Below is a small trained network, with its code and all its weights. Each question gives an input and a target symbol and asks what happens when units are switched off, that is, made to give their printed mean instead of their output.

import numpy as np


def w(rows, s, z=0):
    codes = np.array(rows[::2]) - 128.0
    scale = np.full(codes.shape[1], s)
    scale[-1] = z or s
    return codes * scale


def f(y):
    return y / 2 * (1 + np.tanh(0.7978845608 * (y + 0.044715 * y**3)))


def softmax(a):
    e = np.exp(a - a.max(-1, keepdims=True))
    return e / e.sum(-1, keepdims=True)


def log_softmax(a):
    a = a - a.max(-1, keepdims=True)
    return a - np.log(np.exp(a).sum(-1, keepdims=True))


def net(x, mask):
    ids = ['Θαβδζηξστφψω'.index(c) for c in x.split()]
    T = len(ids)
    res = E[ids] + P[:T]
    r = res
    for j in range(3):
        rows = slice(4 * j, 4 * j + 4)
        q, k, v = (r @ M[0][rows].T for M in (Q, K, V))
        z = softmax(np.where(np.tri(T) > 0, q @ k.T / 4**0.5, -1e9)) @ v
        o = O[0][rows]
        res = res + np.where(mask[j], z, o[:, -1]) @ o[:, :-1]
    y = f(res @ A[0][:, :-1].T + A[0][:, -1])
    res = res + np.where(mask[3:19], y, B[0][:, -1]) @ B[0][:, :-1]
    return log_softmax(res[-1] @ U[:, :-1].T + U[:, -1])


Q, K, V, O, A, B = {}, {}, {}, {}, {}, {}
E = w([
[66,221,167],'Θ',
[108,132,153],'α',
[214,171,126],'β',
[63,103,128],'δ',
[160,255,35],'ζ',
[162,146,237],'η',
[90,114,160],'ξ',
[89,120,48],'σ',
[53,98,112],'τ',
[69,109,137],'φ',
[129,13,112],'ψ',
[201,154,253],'ω',
],0.017)
P = w([
[2,85,139],'0',
[63,112,165],'1',
[92,125,173],'2',
[106,131,169],'3',
[113,134,161],'4',
[123,140,159],'5',
[128,138,157],'6',
[126,135,142],'7',
[127,132,130],'8',
],0.012)
Q[0] = w([
[202,158,113],'H1',
[65,177,85],'H1',
[156,183,52],'H1',
[111,119,169],'H1',
[129,110,175],'H2',
[117,90,249],'H2',
[229,98,200],'H2',
[227,59,82],'H2',
[162,112,100],'H3',
[155,150,52],'H3',
[114,49,122],'H3',
[138,9,231],'H3',
],0.012)
K[0] = w([
[206,107,34],'H1',
[126,75,93],'H1',
[194,213,56],'H1',
[116,108,178],'H1',
[92,22,114],'H2',
[70,151,236],'H2',
[234,113,131],'H2',
[148,94,94],'H2',
[119,226,170],'H3',
[201,198,111],'H3',
[120,110,96],'H3',
[116,62,13],'H3',
],0.011)
V[0] = w([
[197,116,36],'H1',
[61,102,117],'H1',
[106,54,66],'H1',
[147,148,209],'H1',
[192,59,203],'H2',
[79,139,94],'H2',
[65,198,52],'H2',
[194,3,155],'H2',
[163,144,136],'H3',
[56,165,142],'H3',
[126,60,190],'H3',
[145,180,153],'H3',
],0.011)
O[0] = w([
[146,142,201,1],'H1',
[67,131,95,198],'H1',
[65,170,110,141],'H1',
[163,53,95,158],'H1',
[84,148,126,168],'H2',
[232,134,189,132],'H2',
[255,90,207,86],'H2',
[128,210,9,147],'H2',
[107,108,156,69],'H3',
[157,107,167,161],'H3',
[162,112,155,243],'H3',
[128,173,182,43],'H3',
],0.007,0.0087)
A[0] = w([
[72,155,80,132],'N1',
[88,156,142,197],'N2',
[32,33,158,10],'N3',
[141,147,42,124],'N4',
[3,152,133,215],'N5',
[223,16,137,255],'N6',
[194,186,21,71],'N7',
[190,157,40,75],'N8',
[140,141,41,102],'N9',
[236,173,142,45],'N10',
[69,192,145,124],'N11',
[40,61,136,10],'N12',
[147,36,114,39],'N13',
[33,12,57,219],'N14',
[129,186,158,191],'N15',
[137,88,61,115],'N16',
],0.011,0.0079)
B[0] = w([
[86,111,145,170],'N1',
[185,126,83,147],'N2',
[84,255,140,152],'N3',
[172,109,156,161],'N4',
[178,125,102,197],'N5',
[106,127,61,174],'N6',
[192,40,210,140],'N7',
[98,90,205,137],'N8',
[104,131,189,159],'N9',
[100,132,180,142],'N10',
[126,174,105,138],'N11',
[100,240,152,151],'N12',
[82,231,104,138],'N13',
[148,110,94,254],'N14',
[141,121,106,137],'N15',
[147,125,179,162],'N16',
],0.01,0.028)
U = w([
[108,212,49,152],'Θ',
[107,75,87,254],'α',
[156,12,131,67],'β',
[85,136,169,49],'δ',
[163,191,173,144],'ζ',
[11,158,187,104],'η',
[67,140,172,60],'ξ',
[139,199,166,57],'σ',
[114,160,166,62],'τ',
[114,184,165,57],'φ',
[193,168,233,201],'ψ',
[114,154,170,65],'ω',
],0.012,0.0063)

Each question gives the input, a string of symbols that net reads in full, and the target symbol t.
The units are the heads (4 rows each of Q, K, V and O) and the neurons (one row each of A and B). Each row of codes is followed by its name. A weight is (code - 128) times the scale printed after its matrix; where a second scale follows, it is the last column's (O, A, B and U).
mask holds one flag per unit, heads first, then neurons. A switched-off unit (its flag False) gives its mean, the last column of its rows in O or B, instead of its output. The means were averaged over made-up inputs and are rounded, as every weight is.
A unit's drop is (log p(t) with every unit on - log p(t) with that unit switched off) / (log p(t) with every unit on - log p(t) with every unit switched off).
unit that matters most: the unit with the biggest drop
k most important neurons: the k neurons with the biggest drops, biggest first
which heads matter: for each layer, one digit per head in row order, 1 if its drop is at least 0.15 and else 0, layers parted by /
drop of u: that unit's drop, to one decimal
input ψ ψ α, target Θ: unit that matters most -> H1
input ψ ψ ω ω ω ζ σ ω, target β: which heads matter -> 111
input ψ α ξ Θ β ξ α, target α: which heads matter -> 000
input ω ψ α, target Θ: which heads matter -> 010
input ω ψ ψ τ, target Θ: which heads matter -> 000
input Θ ζ ω Θ β ψ, target Θ: 2 most important neurons -> N13; N3
input ψ η Θ, target ψ: which heads matter -> 010
input Θ Θ ψ η β Θ ψ η, target α: which heads matter -> 100
input α α Θ φ τ ψ ξ β, target ψ: 2 most important neurons -> N14; N7
input ζ ω δ η, target Θ: which heads matter -> 010
input α ψ β, target ψ: 4 most important neurons -> N14; N6; N7; N1
input ψ ψ τ, target Θ: which heads matter -> 100
input ω ξ ψ Θ, target ψ: which heads matter -> 011
input ψ β δ, target Θ: unit that matters most -> H1
input η ψ α ω α ξ, target Θ: which heads matter -> 010
input ψ τ Θ φ α α, target α: 3 most important neurons -> N12; N3; N6
input η ψ τ Θ α η, target α: 3 most important neurons -> N3; N12; N13
input τ ψ η β ψ α σ ζ, target ψ: drop of N16 -> 0.0
input ψ σ α ζ ψ ψ ψ η ψ, target β: drop of N7 -> 0.3
input φ ω ξ ψ, target Θ: drop of N12 -> 0.1
input α ψ α ψ β Θ ψ α ω, target Θ: most important neuron -> N11
